Below is a small trained network, with its code and all its weights. Each question gives an input and a class and asks what happens when units are switched off, that is, made to give their printed mean instead of their output.

import numpy as np


def w(rows, s, z=0):
    codes = np.array(rows[::2]) - 128.0
    scale = np.full(codes.shape[1], s)
    scale[-1] = z or s
    return codes * scale


def f(y):
    return y / 2 * (1 + np.tanh(0.7978845608 * (y + 0.044715 * y**3)))


def log_softmax(a):
    a = a - a.max(-1, keepdims=True)
    return a - np.log(np.exp(a).sum(-1, keepdims=True))


def net(x, mask):
    res = np.array(x, float).reshape(1, 7) / 4 @ E
    y = f(res @ A[0][:, :-1].T + A[0][:, -1])
    res = res + np.where(mask, y, B[0][:, -1]) @ B[0][:, :-1]
    return log_softmax(res[-1] @ U[:, :-1].T + U[:, -1])


A, B = {}, {}
E = w([
[128,131,125],'x0',
[142,232,71],'x1',
[143,167,219],'x2',
[129,130,130],'x3',
[128,129,125],'x4',
[129,130,130],'x5',
[253,77,122],'x6',
],0.0077)
A[0] = w([
[89,101,97,159],'neuron 0',
[173,203,85,104],'neuron 1',
[78,202,41,134],'neuron 2',
[168,109,126,91],'neuron 3',
[166,111,167,73],'neuron 4',
[162,195,115,136],'neuron 5',
[127,94,50,145],'neuron 6',
[123,5,132,133],'neuron 7',
[28,119,148,61],'neuron 8',
[98,85,63,145],'neuron 9',
[64,118,123,119],'neuron 10',
[158,169,222,148],'neuron 11',
[87,63,176,75],'neuron 12',
[109,73,156,90],'neuron 13',
[250,154,107,2],'neuron 14',
[225,42,127,114],'neuron 15',
[179,172,224,104],'neuron 16',
[161,109,131,75],'neuron 17',
[152,185,119,108],'neuron 18',
[111,102,139,105],'neuron 19',
[206,128,115,68],'neuron 20',
[181,114,132,97],'neuron 21',
[41,112,126,98],'neuron 22',
[150,191,84,71],'neuron 23',
[110,71,136,99],'neuron 24',
[96,149,236,123],'neuron 25',
[165,85,76,101],'neuron 26',
[103,62,155,110],'neuron 27',
[121,154,199,143],'neuron 28',
[113,118,115,99],'neuron 29',
[179,99,114,114],'neuron 30',
],0.013,0.0072)
B[0] = w([
[170,155,92,173],'neuron 0',
[148,92,243,208],'neuron 1',
[128,97,151,255],'neuron 2',
[89,165,150,137],'neuron 3',
[84,120,112,135],'neuron 4',
[122,34,183,199],'neuron 5',
[163,107,67,192],'neuron 6',
[149,110,160,235],'neuron 7',
[85,171,119,196],'neuron 8',
[153,99,53,186],'neuron 9',
[121,167,100,173],'neuron 10',
[128,95,1,228],'neuron 11',
[119,124,197,176],'neuron 12',
[88,95,236,153],'neuron 13',
[63,130,133,188],'neuron 14',
[85,176,106,242],'neuron 15',
[105,102,43,206],'neuron 16',
[68,139,153,124],'neuron 17',
[86,75,156,165],'neuron 18',
[122,130,173,128],'neuron 19',
[63,167,123,167],'neuron 20',
[74,209,123,150],'neuron 21',
[105,164,122,190],'neuron 22',
[49,88,209,170],'neuron 23',
[103,90,162,149],'neuron 24',
[135,103,84,232],'neuron 25',
[84,148,91,170],'neuron 26',
[125,122,167,175],'neuron 27',
[125,118,55,198],'neuron 28',
[95,140,101,117],'neuron 29',
[63,173,139,166],'neuron 30',
],0.0075,0.0059)
U = w([
[145,127,153,254],'0',
[145,116,146,212],'1',
[57,239,156,17],'2',
[141,31,70,11],'3',
[125,43,253,17],'4',
[165,133,151,186],'5',
],0.011,0.008)

Each question gives the input, the list of numbers given to net, and the class t.
The units are the neurons (one row each of A and B). Each row of codes is followed by its name. A weight is (code - 128) times the scale printed after its matrix; where a second scale follows, it is the last column's (A, B and U).
mask holds one flag per neuron, in row order. A switched-off neuron (its flag False) gives its mean, the last column of its row in B, instead of its output. The means were averaged over made-up inputs and are rounded, as every weight is.
A unit's drop is (log p(t) with every unit on - log p(t) with that unit switched off) / (log p(t) with every unit on - log p(t) with every unit switched off).
The circuit of an input: a set's keep is (log p(t) with only the set's units on - log p(t) with every unit switched off) / (log p(t) with every unit on - log p(t) with every unit switched off). Starting from the 12 units with the biggest drops (on a tie, the unit counted first), units are removed one at a time, each time the one whose removal leaves the highest keep (on an exact tie, the one counted first), for as long as the keep stays at least 0.8.
units of the circuit, in order: the units of the circuit, biggest drop first
unit that matters most: the unit with the biggest drop
k most important neurons: the k neurons with the biggest drops, biggest first
drop when u is switched off: that unit's drop, to one decimal
input [-3,3,6,3,5,-1,-5], class 3: unit that matters most	neuron 11
input [4,-2,8,-3,7,7,6], class 3: units of the circuit, in order	[neuron 11; neuron 16]
input [0,8,-7,-3,-2,1,0], class 4: units of the circuit, in order	[neuron 1; neuron 23; neuron 2]
input [-2,3,8,7,7,-3,6], class 3: units of the circuit, in order	[neuron 11; neuron 16]
input [3,8,6,-6,-7,6,5], class 4: units of the circuit, in order	[neuron 1; neuron 5]
input [3,-3,5,-1,-3,1,-3], class 3: units of the circuit, in order	[neuron 11; neuron 25; neuron 28]
input [6,-7,-6,2,6,-6,3], class 4: 3 most important neurons	[neuron 7; neuron 13; neuron 11]
input [2,-7,-3,7,-1,-5,-1], class 4: units of the circuit, in order	[neuron 13; neuron 11]
input [3,0,5,-1,5,-4,6], class 2: 2 most important neurons	[neuron 15; neuron 21]
input [1,-3,0,-2,-3,4,7], class 2: drop when neuron 15 is switched off	0.2
input [1,4,6,-6,-6,5,8], class 2: drop when neuron 20 is switched off	0.2
input [-4,-5,0,-6,-4,1,8], class 2: drop when neuron 15 is switched off	0.2
